Here is a tiny trained network, its code and every weight. The questions are about switching its units off for an input and a class, where a switched-off unit gives its printed mean instead of its output.

import numpy as np


def w(rows, s, z=0):
    codes = np.array(rows[::2]) - 128.0
    scale = np.full(codes.shape[1], s)
    scale[-1] = z or s
    return codes * scale


def f(y):
    return y / 2 * (1 + np.tanh(0.7978845608 * (y + 0.044715 * y**3)))


def log_softmax(a):
    a = a - a.max(-1, keepdims=True)
    return a - np.log(np.exp(a).sum(-1, keepdims=True))


def net(x, mask):
    res = np.array(x, float).reshape(1, 5) / 4 @ E
    y = f(res @ A[0][:, :-1].T + A[0][:, -1])
    res = res + np.where(mask, y, B[0][:, -1]) @ B[0][:, :-1]
    return log_softmax(res[-1] @ U[:, :-1].T + U[:, -1])


A, B = {}, {}
E = w([
[236,36,75,155,130],'x0',
[20,101,11,137,111],'x1',
[120,74,148,1,75],'x2',
[193,221,73,120,26],'x3',
[93,61,200,218,29],'x4',
],0.0091)
A[0] = w([
[120,200,110,93,195,103],'neuron 0',
[126,162,125,235,138,115],'neuron 1',
[131,171,133,210,192,102],'neuron 2',
[190,166,68,121,32,30],'neuron 3',
[195,135,60,93,206,77],'neuron 4',
[118,68,191,213,17,116],'neuron 5',
[70,78,66,141,113,111],'neuron 6',
[159,142,98,84,182,42],'neuron 7',
[213,33,86,161,137,1],'neuron 8',
[47,221,224,97,138,155],'neuron 9',
[179,132,200,127,155,97],'neuron 10',
[77,22,179,106,249,42],'neuron 11',
[137,197,103,98,57,126],'neuron 12',
[217,63,73,127,138,47],'neuron 13',
[75,83,70,132,148,118],'neuron 14',
[205,112,217,119,167,86],'neuron 15',
[114,73,165,22,74,112],'neuron 16',
[94,126,45,144,93,122],'neuron 17',
],0.011,0.0027)
B[0] = w([
[85,99,139,83,148,196],'neuron 0',
[155,56,89,129,136,195],'neuron 1',
[154,110,30,146,122,194],'neuron 2',
[129,167,176,221,195,199],'neuron 3',
[105,93,160,60,163,201],'neuron 4',
[101,107,169,5,235,249],'neuron 5',
[185,159,131,77,100,178],'neuron 6',
[100,111,133,83,200,172],'neuron 7',
[55,107,143,146,59,201],'neuron 8',
[81,115,104,133,64,240],'neuron 9',
[190,168,116,91,62,196],'neuron 10',
[141,177,190,241,166,254],'neuron 11',
[115,147,151,199,158,187],'neuron 12',
[56,100,155,159,58,192],'neuron 13',
[197,210,133,90,68,176],'neuron 14',
[178,157,128,95,75,223],'neuron 15',
[184,52,15,196,155,212],'neuron 16',
[178,173,156,86,104,173],'neuron 17',
],0.011,0.012)
U = w([
[105,101,160,43,198,140],'0',
[154,184,179,217,163,151],'1',
[226,199,134,74,55,40],'2',
[186,43,6,155,145,61],'3',
[33,108,139,136,37,253],'4',
],0.014,0.0027)

Each question gives the input, the list of numbers given to net, and the class t.
The units are the neurons (one row each of A and B). Each row of codes is followed by its name. A weight is (code - 128) times the scale printed after its matrix; where a second scale follows, it is the last column's (A, B and U).
mask holds one flag per neuron, in row order. A switched-off neuron (its flag False) gives its mean, the last column of its row in B, instead of its output. The means were averaged over made-up inputs and are rounded, as every weight is.
A unit's drop is (log p(t) with every unit on - log p(t) with that unit switched off) / (log p(t) with every unit on - log p(t) with every unit switched off).
The circuit of an input: a set's keep is (log p(t) with only the set's units on - log p(t) with every unit switched off) / (log p(t) with every unit on - log p(t) with every unit switched off). Starting from the 12 units with the biggest drops (on a tie, the unit counted first), units are removed one at a time, each time the one whose removal leaves the highest keep (on an exact tie, the one counted first), for as long as the keep stays at least 0.8.
circuit, biggest first: the units of the circuit, biggest drop first
unit that matters most: the unit with the biggest drop
k most important neurons: the k neurons with the biggest drops, biggest first
drop when u is switched off: that unit's drop, to one decimal
input [8,-1,5,2,1], class 4: unit that matters most => neuron 13
input [-7,1,6,-5,7], class 0: 4 most important neurons => (neuron 5; neuron 8; neuron 13; neuron 2)
input [7,4,-8,-8,-3], class 1: 2 most important neurons => (neuron 11; neuron 16)
input [1,-6,-6,-4,-7], class 0: 4 most important neurons => (neuron 4; neuron 16; neuron 7; neuron 0)
input [-8,-2,-6,-2,-7], class 4: 3 most important neurons => (neuron 9; neuron 5; neuron 16)
input [-5,7,0,6,0], class 2: 2 most important neurons => (neuron 11; neuron 17)
input [5,3,2,-2,4], class 4: 4 most important neurons => (neuron 8; neuron 13; neuron 4; neuron 7)
input [-3,8,-6,-6,1], class 2: 2 most important neurons => (neuron 14; neuron 6)
input [7,-3,-6,-1,-5], class 4: circuit, biggest first => (neuron 13; neuron 8)
input [1,-4,-5,7,-7], class 0: 2 most important neurons => (neuron 4; neuron 11)
input [5,2,-1,-4,6], class 0: 2 most important neurons => (neuron 5; neuron 9)
input [-7,4,7,-2,-6], class 3: 2 most important neurons => (neuron 16; neuron 5)
input [8,-4,-5,6,4], class 4: 2 most important neurons => (neuron 8; neuron 13)
input [-7,-4,1,7,-3], class 1: circuit, biggest first => (neuron 12)
input [1,-6,2,-3,-4], class 2: 3 most important neurons => (neuron 5; neuron 15; neuron 10)
input [-8,4,-6,-8,4], class 1: drop when neuron 6 is switched off => 0.0
input [0,3,6,-2,1], class 3: drop when neuron 16 is switched off => 0.8
input [-6,-1,-2,-1,-4], class 4: drop when neuron 9 is switched off => 0.6
